[[119 144 118 118]
 [137 102 138 138]
 [133 113 133 134]
 [126 136 125 125]]
|
[[119 144]
 [137 102]]

[[140 142 130]
 [133 104 104]
 [102 129 117]
 [119 131 127]
 [142 112 105]]
|
[[140 142]
 [133 104]]

[[126 116 139 118 149]
 [151 132 137 117 136]]
|
[[126 116]
 [151 132]]

[[146 147 153 135]
 [143 133 146 148]
 [125 115 121 139]
 [133 122 131 145]
 [142 147 149 129]]
|
[[146 147]
 [143 133]]

[[126 122 143 136 129]
 [124 129 117 130 130]
 [130 130 125 120 126]
 [124 122 137 138 130]
 [131 122 157 133 126]]
|
[[126 122]
 [124 129]]

[[153 113 105]
 [129 126 120]
 [142 124 112]
 [154 125 110]
 [141 132 122]]
|
[[153 113]
 [129 126]]
---
[[136 133 120 121 139 137 149 142 138 117 117 120 114 116 124]
 [115 109 139 136 114 115 122 114 113 141 142 140 141 138 136]
 [145 151 114 117 142 144 113 145 144 119 118 114 118 118 114]
 [142 146 117 119 141 142 118 141 140 118 116 119 118 117 115]
 [109 109 142 132 115 114 150 115 118 135 132 132 135 138 139]]
|
[[145 151 114 117 142 144 113 145 144 119 118 114 118 118 114]
 [142 146 117 119 141 142 118 141 140 118 116 119 118 117 115]
 [136 133 120 121 139 137 149 142 138 117 117 120 114 116 124]
 [115 109 139 136 114 115 122 114 113 141 142 140 141 138 136]
 [109 109 142 132 115 114 150 115 118 135 132 132 135 138 139]]

[[131 140 118 132 132]
 [122 123 134 131 121]
 [113 119 137 125 119]
 [127 128 127 120 129]
 [144 140 118 142 136]
 [135 141 117 134 134]
 [100 111 145 107 114]
 [139 133 122 131 137]]
|
[[144 140 118 142 136]
 [139 133 122 131 137]
 [135 141 117 134 134]
 [131 140 118 132 132]
 [127 128 127 120 129]
 [122 123 134 131 121]
 [113 119 137 125 119]
 [100 111 145 107 114]]

[[123 131 111 130 123 129]
 [134 133 122 129 135 150]
 [129 133 121 141 121 119]]
|
[[134 133 122 129 135 150]
 [129 133 121 141 121 119]
 [123 131 111 130 123 129]]

[[145 141 139 106 152 144 118]
 [133 138 136 107 149 144 118]
 [142 149 142  99 155 152 106]]
|
[[145 141 139 106 152 144 118]
 [142 149 142  99 155 152 106]
 [133 138 136 107 149 144 118]]

[[125 145 125 129 120 126 120 147 122 130 128 120 130 122 128]
 [129 139 126 116 141 131 151 118 116 114 136 140 141 134 112]
 [116 132 117 122 133 141 145 118 101 115 130 128 135 128 126]
 [132 124 128 115 119 128 133 137 104 132 126 143 113 111 120]]
|
[[132 124 128 115 119 128 133 137 104 132 126 143 113 111 120]
 [129 139 126 116 141 131 151 118 116 114 136 140 141 134 112]
 [125 145 125 129 120 126 120 147 122 130 128 120 130 122 128]
 [116 132 117 122 133 141 145 118 101 115 130 128 135 128 126]]

[[127 129 128 129 128 127 128 127 129 126 128 129 129 128 129]
 [143 135 124 124 127 140 129 112 130 130 132 129 133 142 123]
 [128 137 135 135 136 136 129 101 125 125 126 128 136 141 129]
 [113 122 148 130 141 135 133 135 103 139 120 115 120 119 127]
 [132 128 122 128 122 129 128 123 130 128 131 128 130 133 126]
 [139 131 120 125 122 134 128 119 133 128 133 130 132 138 125]]
|
[[143 135 124 124 127 140 129 112 130 130 132 129 133 142 123]
 [139 131 120 125 122 134 128 119 133 128 133 130 132 138 125]
 [132 128 122 128 122 129 128 123 130 128 131 128 130 133 126]
 [128 137 135 135 136 136 129 101 125 125 126 128 136 141 129]
 [127 129 128 129 128 127 128 127 129 126 128 129 129 128 129]
 [113 122 148 130 141 135 133 135 103 139 120 115 120 119 127]]

[[126 121 136 128 123]
 [124 118 132 148 118]
 [105 117 146 128 114]
 [145 122 128 123 128]
 [128 117 142 127 119]
 [125 124 116 143 123]]
|
[[145 122 128 123 128]
 [128 117 142 127 119]
 [126 121 136 128 123]
 [125 124 116 143 123]
 [124 118 132 148 118]
 [105 117 146 128 114]]

[[134 135 143 128 112 130 139 127 139]
 [138 137 147 127 110 126 136 117 148]
 [147 148 148 127 110 110 142 106 143]
 [141 132 148 127 105 124 138 106 155]
 [124 138 134 128 127 120 135 136 126]]
|
[[147 148 148 127 110 110 142 106 143]
 [141 132 148 127 105 124 138 106 155]
 [138 137 147 127 110 126 136 117 148]
 [134 135 143 128 112 130 139 127 139]
 [124 138 134 128 127 120 135 136 126]]

[[116 102 131 132 135 115 147 155]
 [125 129 119 148 123 130 123 115]]
|
[[125 129 119 148 123 130 123 115]
 [116 102 131 132 135 115 147 155]]
---
[[ 99 121 131 124 145 124]
 [114 128 136 135 126 110]
 [155 123 109 114 128 152]]
|
[[114 128 136 135 126 110]
 [ 99 121 131 124 145 124]
 [155 123 109 114 128 152]]

[[134 120 127 135 121]
 [122 126 143 122 114]
 [127 124 109 127 153]
 [131 118 104 132 113]
 [131 119 115 131 125]]
|
[[122 126 143 122 114]
 [134 120 127 135 121]
 [131 119 115 131 125]
 [127 124 109 127 153]
 [131 118 104 132 113]]

[[128 125 143 116 106 125 108]
 [125 133 101 152 141 129 142]
 [140 116 110 146 134 141 137]
 [128 144 122 129 126 148 121]
 [135 144 137 116 111 157 108]
 [111 140 133 131 114 102 117]
 [118 132 117 139 127 117 129]
 [140 116 112 142 130 141 134]
 [135 115 130 126 117 132 119]
 [150 107 135 118 111 152 115]
 [138 119 136 124 112 136 116]
 [131 110 114 145 129 117 136]]
|
[[128 125 143 116 106 125 108]
 [135 144 137 116 111 157 108]
 [138 119 136 124 112 136 116]
 [150 107 135 118 111 152 115]
 [111 140 133 131 114 102 117]
 [135 115 130 126 117 132 119]
 [128 144 122 129 126 148 121]
 [118 132 117 139 127 117 129]
 [131 110 114 145 129 117 136]
 [140 116 112 142 130 141 134]
 [140 116 110 146 134 141 137]
 [125 133 101 152 141 129 142]]

[[116 124 135 123 125 131 118 120 120 134]
 [140 103 138 123 109 111 123 136 147 122]
 [129 139 113 129 138 129 136 123 123 126]
 [131 122 121 101 135 120 130 122 126 113]
 [139 127 140 135 129 132 135 150 142 128]
 [137 126 130 119 130 126 143 126 132 119]
 [125 130 132 113 142 133 118 139 123 124]
 [115 126 122 126 128 128 114 120 123 135]
 [122 146 127 124 155 143 121 146 117 130]]
|
[[139 127 140 135 129 132 135 150 142 128]
 [140 103 138 123 109 111 123 136 147 122]
 [116 124 135 123 125 131 118 120 120 134]
 [125 130 132 113 142 133 118 139 123 124]
 [137 126 130 119 130 126 143 126 132 119]
 [122 146 127 124 155 143 121 146 117 130]
 [115 126 122 126 128 128 114 120 123 135]
 [131 122 121 101 135 120 130 122 126 113]
 [129 139 113 129 138 129 136 123 123 126]]

[[129 124 131 136 142 133]
 [139 135 120 110 103 110]
 [134 127 125 137 144 126]
 [111 123 127 118 105 112]
 [128 122 132 141 142 135]]
|
[[128 122 132 141 142 135]
 [129 124 131 136 142 133]
 [111 123 127 118 105 112]
 [134 127 125 137 144 126]
 [139 135 120 110 103 110]]

[[138 128 126 130]
 [128 128 129 129]
 [106 130 131 131]
 [105 129 130 129]]
|
[[106 130 131 131]
 [105 129 130 129]
 [128 128 129 129]
 [138 128 126 130]]

[[123 117 131 129 104 154 127 122 114 135 107 147]
 [123 130 125 124 131 124 127 126 120 126 127 129]
 [117 134 142 117 112 132 115 119 149 114 124 111]]
|
[[117 134 142 117 112 132 115 119 149 114 124 111]
 [123 117 131 129 104 154 127 122 114 135 107 147]
 [123 130 125 124 131 124 127 126 120 126 127 129]]

[[119 136 122 119 134 130 139 131 123]
 [118 120 137 119 140 130 117 131 128]
 [120 143 111 114 140 134 142 137 129]
 [127 150 103 128 126 122 148 126 132]
 [121 142 108 118 135 130 139 134 133]
 [125 122 140 124 133 127 126 126 117]]
|
[[125 122 140 124 133 127 126 126 117]
 [118 120 137 119 140 130 117 131 128]
 [119 136 122 119 134 130 139 131 123]
 [120 143 111 114 140 134 142 137 129]
 [121 142 108 118 135 130 139 134 133]
 [127 150 103 128 126 122 148 126 132]]
